Below are the code and all the weights of a small trained network. Each question names an input and a class and asks about switching units off, where a switched-off unit gives its printed mean instead of its output.

import numpy as np


def w(rows, s, z=0):
    codes = np.array(rows[::2]) - 128.0
    scale = np.full(codes.shape[1], s)
    scale[-1] = z or s
    return codes * scale


def f(y):
    return np.maximum(y, 0)


def log_softmax(a):
    a = a - a.max(-1, keepdims=True)
    return a - np.log(np.exp(a).sum(-1, keepdims=True))


def net(x, mask):
    res = np.array(x, float).reshape(1, 8) / 4 @ E
    y = f(res @ A[0][:, :-1].T + A[0][:, -1])
    res = res + np.where(mask, y, B[0][:, -1]) @ B[0][:, :-1]
    return log_softmax(res[-1] @ U[:, :-1].T + U[:, -1])


A, B = {}, {}
E = w([
[118,159,82,122,85,152,137,117],'x0',
[78,135,197,229,187,109,125,132],'x1',
[170,14,103,142,180,33,150,51],'x2',
[154,186,245,130,133,190,145,65],'x3',
[111,97,193,138,240,83,112,68],'x4',
[136,141,86,107,206,174,6,122],'x5',
[244,169,215,25,145,254,104,59],'x6',
[216,47,151,17,157,51,204,67],'x7',
],0.0074)
A[0] = w([
[84,159,100,122,1,111,220,139,178],'n0',
[204,66,129,64,116,61,171,100,172],'n1',
[216,39,134,50,144,78,179,106,181],'n2',
[117,116,155,106,53,18,172,109,199],'n3',
[102,99,214,178,204,92,127,154,203],'n4',
[175,48,41,99,191,118,16,188,211],'n5',
[79,114,19,130,99,63,139,186,241],'n6',
[204,233,177,64,112,227,70,70,252],'n7',
[51,155,108,221,143,49,132,170,225],'n8',
[194,42,130,68,171,106,207,97,163],'n9',
[130,50,29,92,189,136,80,167,172],'n10',
[153,116,14,143,195,175,67,127,189],'n11',
],0.0076,0.0038)
B[0] = w([
[221,94,94,171,113,205,161,226,201],'n0',
[209,41,119,93,143,82,235,59,206],'n1',
[162,54,204,37,152,65,190,41,219],'n2',
[151,57,113,136,168,116,151,153,192],'n3',
[50,134,178,160,225,104,77,97,198],'n4',
[26,185,92,69,43,59,76,20,193],'n5',
[76,106,62,188,38,73,119,158,216],'n6',
[208,211,216,72,73,212,131,97,250],'n7',
[69,132,97,224,192,201,105,209,225],'n8',
[136,71,173,8,145,59,189,41,211],'n9',
[66,166,44,95,44,49,63,2,179],'n10',
[103,185,122,143,41,102,72,54,178],'n11',
],0.0077,0.014)
U = w([
[70,115,154,177,246,113,63,117,201],'0',
[182,39,160,45,173,71,177,68,66],'1',
[143,67,64,168,104,144,143,195,137],'2',
[200,194,198,78,135,206,106,108,226],'3',
[101,128,59,110,100,76,57,81,4],'4',
],0.011,0.0036)

Each question gives the input, the list of numbers given to net, and the class t.
The units are the neurons (one row each of A and B). Each row of codes is followed by its name. A weight is (code - 128) times the scale printed after its matrix; where a second scale follows, it is the last column's (A, B and U).
mask holds one flag per neuron, in row order. A switched-off neuron (its flag False) gives its mean, the last column of its row in B, instead of its output. The means were averaged over made-up inputs and are rounded, as every weight is.
A unit's drop is (log p(t) with every unit on - log p(t) with that unit switched off) / (log p(t) with every unit on - log p(t) with every unit switched off).
The circuit of an input: a set's keep is (log p(t) with only the set's units on - log p(t) with every unit switched off) / (log p(t) with every unit on - log p(t) with every unit switched off). Starting from all 12 units, units are removed one at a time, each time the one whose removal leaves the highest keep (on an exact tie, the one counted first), for as long as the keep stays at least 0.8.
units of the circuit, in order: the units of the circuit, biggest drop first
k most important neurons: the k neurons with the biggest drops, biggest first
drop of u: that unit's drop, to one decimal
input [3,-8,5,-8,-3,-6,-1,-2], class 4: units of the circuit, in order : (n10)
input [-1,4,-4,-8,4,-3,-2,4], class 0: units of the circuit, in order : (n8; n7)
input [-6,-3,-1,0,-3,1,-4,-7], class 2: units of the circuit, in order : (n8; n4)
input [-1,8,6,-2,-1,8,-8,-3], class 4: 3 most important neurons : (n5; n10; n6)
input [-2,1,-6,-3,-2,8,1,5], class 4: 2 most important neurons : (n5; n10)
input [-2,-5,-5,0,-8,-3,-3,6], class 2: 3 most important neurons : (n0; n6; n7)
input [0,-1,-6,2,8,-4,-1,0], class 0: 2 most important neurons : (n7; n4)
input [2,-1,8,-8,6,-6,-5,-3], class 4: 3 most important neurons : (n10; n6; n5)
input [-8,-5,4,5,5,5,1,-4], class 3: drop of n1 : 0.1
input [-3,6,4,6,5,-5,-5,-1], class 0: drop of n8 : 0.0
input [-8,-5,-8,6,5,2,-7,5], class 0: drop of n1 : 0.2
